Each row has a name. Each piece below is followed by the name of the row it came from, unless a question asks for something else. Each question is about the rows just above it. Places in a row count from 0.

[125 164 150 163 138  80]  z_198
[114 159 178 151 131 138]  z_299
[124 165 152 160 140 141]  z_573
[128 159 124 160 132  81]  z_839
Where in the named rows is [125]?
z_198, 0
The one value in z_299 and z_198:
[138]
[140] is at row and place
z_573, 4

[106 168 113 168  92]  z_370
[150 142 138 140 124]  z_16
[120 145 110 174 101]  z_790
[ 89  92 118 159  91]  z_190
[144 119 151  91 146]  z_519
[164 165 135  94 177]  z_218
[115 133 124 152 116]  z_922
Which value is in both z_370 and z_190?
[92]
q: [144 119 151  91 146]
z_519
Row and place of [116] in the named rows:
z_922, 4
[145] is at row and place
z_790, 1
Row and place of [164] in the named rows:
z_218, 0

[124 117 113 142 138 169  84  97 113 127 144 107 144 104 119 122 109 162
 150 117 104 133 162 150 122 139 135  92 121 133 140 115  87 140 147 121
  84 125] : z_311
[108 123 125 103 140 160 122 118 127 149 128 124 125 142 169 139  99 144
 117 118  91 107 143 156 146 157 110 141 120 137 173 140 141 121 152 115
  66 124] : z_528
[165 135 144 140 138 134  84 127 140 133 162 135 129 125 104 135 165 147
 130 121 132 126 168 116 114 117 146  92 108 129  91  73 145 113 106 122
 121 108] : z_511
[130 168 127  92 115 155 117 138 102 108  99 140 100 137 151 123 121 130
 133 139 134 128 144 148 134 145 128 120  78 115 143 139  77 143 113 119
  98 120] : z_134
[ 94 121 147 124 134 112 126 111 167 107 145 130 106 140 137 143 108 146
 113  93 125 107 131 142 136 100 130 145  96 121 143 128 179  83 154 147
  89 126] : z_847
[148  81 155  78 157 116 128 102 135 145 133  93 118 143 132 126 110 167
 135 142 121 151 129 146 152 159 113  91 133 152 138 126 134 131 128 137
  90 161] : z_902
[144 148  97 151 111 170 118 145  84 133 103 111 149 104 132 107 121 100
 149 153 122 145 147 134 124 152 111 101 133 127 144 114  71 152 123 129
 121 129] : z_44
Where in the named rows is [159]?
z_902, 25
q: [144 148  97 151 111 170 118 145  84 133 103 111 149 104 132 107 121 100
 149 153 122 145 147 134 124 152 111 101 133 127 144 114  71 152 123 129
 121 129]
z_44
Which row holds [165 135 144 140 138 134  84 127 140 133 162 135 129 125 104 135 165 147
 130 121 132 126 168 116 114 117 146  92 108 129  91  73 145 113 106 122
 121 108]?
z_511

[115 122 104 124 164 124 126 121 138 119 125 154  95 134 123 116 134 161
 101 132 122 132 116] -> z_614
[140 128 115 133 108 115 138 144 148 124 163 135 118 128 133  85 115 149
  98 153 112 151 109] -> z_782
[137 143 114 115 112 145 101 148  96 149 115 149 102 149 149 143 177 131
 153 105 143 162 111] -> z_763
[120 117  95 125 163 123 124 123 138 122 119 160  97 142 119 105 137 163
  99 139 115 141 116] -> z_864
q: [120 117  95 125 163 123 124 123 138 122 119 160  97 142 119 105 137 163
  99 139 115 141 116]
z_864
q: [115 122 104 124 164 124 126 121 138 119 125 154  95 134 123 116 134 161
 101 132 122 132 116]
z_614
q: [137 143 114 115 112 145 101 148  96 149 115 149 102 149 149 143 177 131
 153 105 143 162 111]
z_763
[140 128 115 133 108 115 138 144 148 124 163 135 118 128 133  85 115 149
  98 153 112 151 109] is in which row?
z_782

[145 182 137 109  92 141 174 109 163]  z_337
[ 78 122 161 118 162  63  80 170  64]  z_952
[152 129 117 123  94 143 109 131  97]  z_342
[143 117 146 121 101 136 158 118 144]  z_626
[107 169 174 106 123 101 136 136 116]  z_506
[158] is at row and place
z_626, 6
The one value in z_626 and z_952:
[118]

